Below are the code and all the weights of a small trained network. Each question names an input and a target symbol and asks about switching units off, where a switched-off unit gives its printed mean instead of its output.

import numpy as np


def w(rows, s, z=0):
    codes = np.array(rows[::2]) - 128.0
    scale = np.full(codes.shape[1], s)
    scale[-1] = z or s
    return codes * scale


def f(y):
    return np.maximum(y, 0)


def softmax(a):
    e = np.exp(a - a.max(-1, keepdims=True))
    return e / e.sum(-1, keepdims=True)


def log_softmax(a):
    a = a - a.max(-1, keepdims=True)
    return a - np.log(np.exp(a).sum(-1, keepdims=True))


def net(x, mask):
    ids = ['ΓΛΞΠαεζηθμτφψω'.index(c) for c in x.split()]
    T = len(ids)
    res = E[ids] + P[:T]
    u = 0
    for l in range(3):
        r = res
        for j in range(2):
            rows = slice(3 * j, 3 * j + 3)
            q, k, v = (r @ M[l][rows].T for M in (Q, K, V))
            z = softmax(np.where(np.tri(T) > 0, q @ k.T / 3**0.5, -1e9)) @ v
            o = O[l][rows]
            res = res + np.where(mask[u + j], z, o[:, -1]) @ o[:, :-1]
        u += 2
        y = f(res @ A[l][:, :-1].T + A[l][:, -1])
        res = res + np.where(mask[u : u + 8], y, B[l][:, -1]) @ B[l][:, :-1]
        u += 8
    return log_softmax(res[-1] @ U[:, :-1].T + U[:, -1])


Q, K, V, O, A, B = {}, {}, {}, {}, {}, {}
E = w([
[73,154,90,136,114,171],'Γ',
[69,143,131,101,100,178],'Λ',
[128,127,71,130,83,191],'Ξ',
[77,135,118,112,140,137],'Π',
[118,112,112,77,74,163],'α',
[55,122,125,116,113,122],'ε',
[120,110,31,154,82,144],'ζ',
[31,115,221,89,119,96],'η',
[168,79,54,105,132,110],'θ',
[12,56,162,100,55,158],'μ',
[132,49,120,39,213,51],'τ',
[209,161,208,182,151,72],'φ',
[39,107,115,173,137,50],'ψ',
[124,27,142,43,33,75],'ω',
],0.011)
P = w([
[91,146,95,138,105,195],'0',
[93,102,130,43,145,130],'1',
[102,117,133,63,124,101],'2',
[114,116,134,98,98,76],'3',
[120,114,137,118,78,54],'4',
[128,101,138,142,61,37],'5',
[142,96,139,165,44,14],'6',
[143,84,144,186,27,9],'7',
[141,91,157,206,6,1],'8',
],0.0083)
Q[0] = w([
[158,127,140,131,141,130],'L0H1',
[149,124,121,135,87,120],'L0H1',
[117,135,124,117,165,150],'L0H1',
[99,158,145,159,136,79],'L0H2',
[177,149,203,163,149,136],'L0H2',
[77,60,123,65,8,84],'L0H2',
],0.014)
K[0] = w([
[125,155,127,151,109,146],'L0H1',
[165,145,157,137,162,140],'L0H1',
[108,99,96,123,85,143],'L0H1',
[167,111,133,130,55,152],'L0H2',
[111,176,95,162,137,202],'L0H2',
[151,112,134,183,72,11],'L0H2',
],0.012)
V[0] = w([
[202,229,205,143,171,122],'L0H1',
[218,171,187,147,152,92],'L0H1',
[144,158,75,171,153,162],'L0H1',
[76,212,79,208,118,219],'L0H2',
[143,125,220,2,67,184],'L0H2',
[188,105,85,110,58,204],'L0H2',
],0.008)
O[0] = w([
[120,129,200,167,208,228,2],'L0H1',
[149,98,178,150,220,180,35],'L0H1',
[160,212,113,87,138,180,71],'L0H1',
[126,250,160,133,91,136,47],'L0H2',
[108,36,182,135,27,168,49],'L0H2',
[253,120,169,93,24,120,33],'L0H2',
],0.0077,0.0047)
A[0] = w([
[136,108,216,191,211,151,234],'L0N1',
[244,128,35,160,119,125,108],'L0N2',
[249,165,241,166,118,61,113],'L0N3',
[77,171,39,102,158,165,196],'L0N4',
[254,159,124,164,114,68,202],'L0N5',
[135,64,145,59,149,197,164],'L0N6',
[154,154,26,56,181,178,214],'L0N7',
[95,104,96,123,207,127,2],'L0N8',
],0.0059,0.0027)
B[0] = w([
[144,2,93,197,156,128,167],'L0N1',
[120,159,159,55,98,46,161],'L0N2',
[179,126,204,119,218,109,173],'L0N3',
[10,156,139,70,184,92,252],'L0N4',
[191,161,201,91,182,100,185],'L0N5',
[104,216,108,104,133,116,147],'L0N6',
[36,140,126,46,243,54,176],'L0N7',
[144,178,155,141,89,180,176],'L0N8',
],0.0058,0.0048)
Q[1] = w([
[107,177,116,52,143,176],'L1H1',
[64,70,88,136,20,68],'L1H1',
[162,112,230,252,226,75],'L1H1',
[130,98,2,176,120,135],'L1H2',
[156,127,117,131,109,57],'L1H2',
[101,153,177,73,155,66],'L1H2',
],0.0071)
K[1] = w([
[71,87,89,66,103,101],'L1H1',
[131,25,160,216,187,50],'L1H1',
[158,254,136,140,138,184],'L1H1',
[175,27,108,172,174,106],'L1H2',
[174,164,131,160,102,102],'L1H2',
[132,174,111,152,71,45],'L1H2',
],0.0072)
V[1] = w([
[200,163,93,59,254,74],'L1H1',
[161,120,157,140,123,211],'L1H1',
[66,122,62,135,149,67],'L1H1',
[44,166,101,157,107,143],'L1H2',
[158,66,156,171,189,131],'L1H2',
[107,232,150,146,169,222],'L1H2',
],0.0052)
O[1] = w([
[243,110,20,40,200,184,166],'L1H1',
[78,124,137,101,132,162,1],'L1H1',
[192,114,130,204,135,103,255],'L1H1',
[118,150,28,206,107,82,191],'L1H2',
[76,80,181,109,163,156,46],'L1H2',
[110,236,122,253,166,196,32],'L1H2',
],0.0051,0.0085)
A[1] = w([
[143,138,253,33,150,157,50],'L1N1',
[135,78,90,244,149,117,59],'L1N2',
[136,131,52,68,140,127,128],'L1N3',
[190,153,121,167,74,137,132],'L1N4',
[90,199,120,172,118,223,148],'L1N5',
[61,196,78,185,165,107,3],'L1N6',
[148,157,114,124,252,109,178],'L1N7',
[98,54,150,169,101,151,12],'L1N8',
],0.0064,0.0039)
B[1] = w([
[190,199,215,98,236,62,142],'L1N1',
[193,83,169,48,93,96,210],'L1N2',
[42,180,169,144,94,99,252],'L1N3',
[217,158,113,189,85,182,161],'L1N4',
[223,190,251,85,129,187,133],'L1N5',
[138,31,247,3,89,121,230],'L1N6',
[123,45,59,201,48,179,253],'L1N7',
[147,150,253,114,60,91,149],'L1N8',
],0.0049,0.0066)
Q[2] = w([
[78,145,145,142,157,107],'L2H1',
[81,64,95,43,60,68],'L2H1',
[135,124,102,103,93,46],'L2H1',
[121,142,98,85,166,2],'L2H2',
[116,85,168,153,224,220],'L2H2',
[106,173,100,99,89,99],'L2H2',
],0.0088)
K[2] = w([
[108,124,182,138,155,186],'L2H1',
[188,79,161,194,155,38],'L2H1',
[193,146,163,158,157,89],'L2H1',
[118,108,164,185,184,61],'L2H2',
[2,150,37,20,109,174],'L2H2',
[173,152,175,173,93,48],'L2H2',
],0.0077)
V[2] = w([
[182,180,90,176,45,120],'L2H1',
[13,191,174,243,85,175],'L2H1',
[184,253,165,125,134,62],'L2H1',
[21,74,114,26,150,86],'L2H2',
[139,196,241,29,196,128],'L2H2',
[11,126,198,211,132,38],'L2H2',
],0.0061)
O[2] = w([
[146,125,151,200,106,155,190],'L2H1',
[2,60,158,144,151,168,10],'L2H1',
[125,206,216,172,139,147,203],'L2H1',
[189,147,108,117,183,56,168],'L2H2',
[110,189,164,42,127,135,66],'L2H2',
[66,138,202,170,191,65,214],'L2H2',
],0.009,0.011)
A[2] = w([
[119,103,61,71,46,158,188],'L2N1',
[180,109,42,108,79,126,52],'L2N2',
[190,138,161,143,187,107,69],'L2N3',
[121,154,102,165,235,106,167],'L2N4',
[113,187,121,88,170,114,144],'L2N5',
[126,125,88,176,63,158,171],'L2N6',
[154,136,179,164,110,254,2],'L2N7',
[199,89,97,163,146,99,32],'L2N8',
],0.0083,0.0053)
B[2] = w([
[164,88,103,93,217,222,166],'L2N1',
[73,110,183,91,165,118,192],'L2N2',
[94,110,62,95,138,153,205],'L2N3',
[129,191,59,194,162,155,221],'L2N4',
[177,79,176,134,130,100,162],'L2N5',
[209,95,101,157,76,163,173],'L2N6',
[3,132,1,62,137,146,168],'L2N7',
[48,139,151,69,126,157,250],'L2N8',
],0.0069,0.017)
U = w([
[218,10,57,184,78,173,193],'Γ',
[230,169,121,50,104,103,52],'Λ',
[20,105,73,158,96,171,26],'Ξ',
[119,90,184,183,50,99,106],'Π',
[243,190,158,141,41,93,105],'α',
[73,222,128,73,98,133,34],'ε',
[134,186,255,112,149,115,166],'ζ',
[118,108,162,159,89,140,167],'η',
[224,160,157,127,214,193,253],'θ',
[153,42,196,81,128,82,84],'μ',
[71,83,94,31,189,181,117],'τ',
[26,84,202,154,143,137,88],'φ',
[143,188,36,99,83,169,36],'ψ',
[116,193,77,169,200,85,210],'ω',
],0.0047,0.0056)

Each question gives the input, a string of symbols that net reads in full, and the target symbol t.
The units are the heads (3 rows each of Q, K, V and O) and the neurons (one row each of A and B). Each row of codes is followed by its name. A weight is (code - 128) times the scale printed after its matrix; where a second scale follows, it is the last column's (O, A, B and U).
mask holds one flag per unit, layer by layer, with each layer's heads first. A switched-off unit (its flag False) gives its mean, the last column of its rows in O or B, instead of its output. The means were averaged over made-up inputs and are rounded, as every weight is.
A unit's drop is (log p(t) with every unit on - log p(t) with that unit switched off) / (log p(t) with every unit on - log p(t) with every unit switched off).
The circuit of an input: a set's keep is (log p(t) with only the set's units on - log p(t) with every unit switched off) / (log p(t) with every unit on - log p(t) with every unit switched off). Starting from the 12 units with the biggest drops (on a tie, the unit counted first), units are removed one at a time, each time the one whose removal leaves the highest keep (on an exact tie, the one counted first), for as long as the keep stays at least 0.8.
circuit, biggest first: the units of the circuit, biggest drop first
unit that matters most: the unit with the biggest drop
k most important neurons: the k neurons with the biggest drops, biggest first
top k neurons in layer l: the k neurons of layer l with the biggest drops, biggest first
heads that matter: for each layer, one digit per head in row order, 1 if its drop is at least 0.15 and else 0, layers parted by /
input ω θ Λ ψ Γ α ψ ζ, target ω: circuit, biggest first : (L0H2 L2H2)
input ψ ψ Γ ψ Γ, target ω: circuit, biggest first : (L2H2 L2N4 L0H2)
input α φ Γ ω ψ ψ Γ θ, target ζ: top 2 neurons in layer 0 : (L0N3 L0N5)
input ψ ψ α α, target ω: heads that matter : 00 / 00 / 01
input ω ψ μ Λ Λ φ, target Λ: unit that matters most : L1H2
input ψ α Π ψ θ Λ Π ψ η, target ω: circuit, biggest first : (L0H2 L2H2)
input ψ φ Λ, target Γ: heads that matter : 11 / 11 / 01
input Ξ φ ψ α ψ ψ α, target ε: heads that matter : 11 / 01 / 11
input α ψ Ξ ζ α α ζ, target α: heads that matter : 01 / 00 / 10
input α φ ψ α ζ Ξ, target ζ: heads that matter : 01 / 10 / 11
input ψ α θ η ψ φ ψ α ω, target Γ: heads that matter : 11 / 10 / 01
input α ψ ψ ω, target μ: heads that matter : 01 / 11 / 10
input φ ζ Λ, target τ: heads that matter : 10 / 10 / 11
input ψ ψ ψ ψ α Γ μ, target Π: heads that matter : 11 / 10 / 01
input μ ε ζ α ψ φ ψ μ α, target α: heads that matter : 01 / 00 / 11
input θ θ ε α Γ ζ φ ζ, target θ: heads that matter : 11 / 10 / 11
input ψ α ψ Γ μ, target ω: 2 most important neurons : (L1N6 L1N7)
input Ξ Λ φ φ α, target θ: top 2 neurons in layer 0 : (L0N3 L0N5)
input Ξ ψ Ξ α μ ε, target Π: unit that matters most : L1H1
input φ α Γ, target τ: heads that matter : 10 / 10 / 11
input α α ζ α α φ α, target ζ: top 2 neurons in layer 1 : (L1N1 L1N7)
input θ η ψ Λ, target ω: unit that matters most : L2H2
input α ψ φ, target ζ: heads that matter : 01 / 10 / 01
input Ξ α α φ α ψ θ ζ, target ε: 2 most important neurons : (L2N7 L1N1)
input Γ ω ζ ψ Π φ Ξ, target Ξ: heads that matter : 11 / 01 / 11
input Γ α α ζ θ Γ φ, target Ξ: 2 most important neurons : (L2N7 L1N4)
input Ξ Γ φ ω, target ε: heads that matter : 11 / 11 / 11
input φ η α ψ ψ ψ, target τ: top neuron in layer 2 : (L2N1)
input Γ ψ ζ ψ ψ φ Λ ψ ψ, target Ξ: top 2 neurons in layer 1 : (L1N4 L1N7)
input ψ ψ ψ ζ θ α μ φ, target Γ: 2 most important neurons : (L0N3 L1N7)
